[[131 131 124 119 126]
 [132 126 135 126 129]
 [143 127 136 133 121]
 [128 129 124 127 128]
 [134 124 149 120 134]
 [133 127 124 141 121]
 [121 129 128 118 136]
 [125 127 126 132 130]
 [133 128 133 122 131]]
|
[[131 122 133 128 133]
 [130 132 126 127 125]
 [136 118 128 129 121]
 [121 141 124 127 133]
 [134 120 149 124 134]
 [128 127 124 129 128]
 [121 133 136 127 143]
 [129 126 135 126 132]
 [126 119 124 131 131]]

[[146 128 141 124 133 118 129]
 [122 128 125 132 148 118 126]
 [123 128 126 142 129 135 129]
 [134 128 137 105 125 125 123]]
|
[[123 125 125 105 137 128 134]
 [129 135 129 142 126 128 123]
 [126 118 148 132 125 128 122]
 [129 118 133 124 141 128 146]]

[[144 113 144 146 109 130 117 115]
 [124 119 103 140 115 106 155 133]
 [145 144 137 126 151 100 139 104]]
|
[[104 139 100 151 126 137 144 145]
 [133 155 106 115 140 103 119 124]
 [115 117 130 109 146 144 113 144]]

[[124 136 120 134 130 126 135 120]
 [131 140 130 129 136 136 123 114]
 [129 140 130 129 136 136 123 114]
 [124 119 127 129 122 120 132 138]
 [133 127 140 120 128 133 117 132]
 [135 131 137 120 130 136 117 132]
 [131 114 130 123 122 123 129 150]
 [127 114 124 129 119 120 132 144]
 [135 127 140 120 130 136 117 132]
 [135 131 137 120 133 136 120 126]
 [124 140 124 134 136 133 129 108]]
|
[[108 129 133 136 134 124 140 124]
 [126 120 136 133 120 137 131 135]
 [132 117 136 130 120 140 127 135]
 [144 132 120 119 129 124 114 127]
 [150 129 123 122 123 130 114 131]
 [132 117 136 130 120 137 131 135]
 [132 117 133 128 120 140 127 133]
 [138 132 120 122 129 127 119 124]
 [114 123 136 136 129 130 140 129]
 [114 123 136 136 129 130 140 131]
 [120 135 126 130 134 120 136 124]]

[[137 132 122 124 138 149 129 124 136 117 139]
 [128 137 131 114 119 122 115 133 138 130 129]
 [130 135 133 117 124 127 114 129 136 127 131]
 [128 143 133 130 125 131 138 127 125 110 121]
 [129 141 110 130 144 124 114 121 133 130 129]
 [127 135 131 116 123 126 113 128 136 127 129]
 [128 141 131 131 127 132 138 126 126 112 122]
 [128 141 109 131 143 123 113 122 135 129 127]]
|
[[127 129 135 122 113 123 143 131 109 141 128]
 [122 112 126 126 138 132 127 131 131 141 128]
 [129 127 136 128 113 126 123 116 131 135 127]
 [129 130 133 121 114 124 144 130 110 141 129]
 [121 110 125 127 138 131 125 130 133 143 128]
 [131 127 136 129 114 127 124 117 133 135 130]
 [129 130 138 133 115 122 119 114 131 137 128]
 [139 117 136 124 129 149 138 124 122 132 137]]

[[135 123]
 [158 140]
 [130 128]
 [130 128]
 [130 128]]
|
[[128 130]
 [128 130]
 [128 130]
 [140 158]
 [123 135]]

[[118 132 150 122 125 130 130 136 113 123 120 130 137 132 136]
 [126 129 155 130 127 122 128 129 112 127 126 130 118 139 128]
 [139 128 138 126 124 125 121 130 146 132 140 127 127 133 136]]
|
[[136 133 127 127 140 132 146 130 121 125 124 126 138 128 139]
 [128 139 118 130 126 127 112 129 128 122 127 130 155 129 126]
 [136 132 137 130 120 123 113 136 130 130 125 122 150 132 118]]

[[119 113 128 126 132 157 131 133 129 128 131 128 115]
 [130 126 126 121 124 137 129 128 123 137 132 126 132]]
|
[[132 126 132 137 123 128 129 137 124 121 126 126 130]
 [115 128 131 128 129 133 131 157 132 126 128 113 119]]
---
[[131 127 122 128 130 130 120 136 131 143 121 132 126 136 120 121]
 [134 126 125 129 131 129 122 132 132 140 123 138 125 145 123 121]
 [137 121 121 126 134 131 123 138 134 150 126 133 121 144 119 121]
 [136 124 125 129 134 133 122 138 135 150 125 146 124 145 122 121]]
|
[[121 131 127 122 128 130 130 120 136 131 143 121 132 126 136 120]
 [121 134 126 125 129 131 129 122 132 132 140 123 138 125 145 123]
 [121 137 121 121 126 134 131 123 138 134 150 126 133 121 144 119]
 [121 136 124 125 129 134 133 122 138 135 150 125 146 124 145 122]]

[[129 141 148 128 122]
 [132 139 148 128 123]
 [137 133 132 128 129]
 [141 124 150 128 132]
 [131 127 135 128 131]
 [139 127 116 128 125]
 [119 121 139 128 138]
 [137 140 141 128 120]
 [123 133 134 128 126]]
|
[[122 129 141 148 128]
 [123 132 139 148 128]
 [129 137 133 132 128]
 [132 141 124 150 128]
 [131 131 127 135 128]
 [125 139 127 116 128]
 [138 119 121 139 128]
 [120 137 140 141 128]
 [126 123 133 134 128]]

[[101 107]
 [132 134]
 [101 102]
 [118 116]
 [148 146]
 [135 131]
 [128 131]
 [108 106]
 [112 106]
 [125 121]]
|
[[107 101]
 [134 132]
 [102 101]
 [116 118]
 [146 148]
 [131 135]
 [131 128]
 [106 108]
 [106 112]
 [121 125]]

[[125 125 122 130 130 125 121 128 130 137]
 [124 124 140 128 123 128 138 128 133 127]
 [127 128 118 130 126 124 136 128 125 134]
 [120 126 133 127 126 123 133 128 141 125]
 [126 127 118 129 124 124 121 128 126 131]
 [131 129 143 129 121 135 104 128 130 131]
 [129 127 137 128 122 130 121 128 130 130]]
|
[[137 125 125 122 130 130 125 121 128 130]
 [127 124 124 140 128 123 128 138 128 133]
 [134 127 128 118 130 126 124 136 128 125]
 [125 120 126 133 127 126 123 133 128 141]
 [131 126 127 118 129 124 124 121 128 126]
 [131 131 129 143 129 121 135 104 128 130]
 [130 129 127 137 128 122 130 121 128 130]]

[[118 154]
 [132 125]
 [124 121]
 [120 139]
 [110 117]]
|
[[154 118]
 [125 132]
 [121 124]
 [139 120]
 [117 110]]

[[129 126 126 126 135 127 134 125]
 [126 125 129 123 123 132 130 137]
 [127 122 123 126 154 122 150 116]
 [124 119 130 125 119 131 120 116]
 [129 134 125 133 129 127 129 134]
 [126 125 129 123 122 133 130 138]
 [130 127 128 131 132 128 131 121]
 [126 123 130 122 121 134 130 140]
 [127 127 129 126 127 129 129 130]
 [130 132 129 132 128 126 127 127]]
|
[[125 129 126 126 126 135 127 134]
 [137 126 125 129 123 123 132 130]
 [116 127 122 123 126 154 122 150]
 [116 124 119 130 125 119 131 120]
 [134 129 134 125 133 129 127 129]
 [138 126 125 129 123 122 133 130]
 [121 130 127 128 131 132 128 131]
 [140 126 123 130 122 121 134 130]
 [130 127 127 129 126 127 129 129]
 [127 130 132 129 132 128 126 127]]

[[130 135 145 133 128 131 153 110 139 121 147]
 [119 138 119 137 125 136 132 124 137 121 140]
 [118 138 118 137 124 136 130 126 137 122 140]
 [125 133 126 124 143 127 136 134 134 123 122]
 [124 137 130 135 126 134 141 118 137 121 143]
 [128 133 128 129 155 130 146 138 132 128 126]
 [120 137 123 136 125 135 134 122 137 121 141]]
|
[[147 130 135 145 133 128 131 153 110 139 121]
 [140 119 138 119 137 125 136 132 124 137 121]
 [140 118 138 118 137 124 136 130 126 137 122]
 [122 125 133 126 124 143 127 136 134 134 123]
 [143 124 137 130 135 126 134 141 118 137 121]
 [126 128 133 128 129 155 130 146 138 132 128]
 [141 120 137 123 136 125 135 134 122 137 121]]
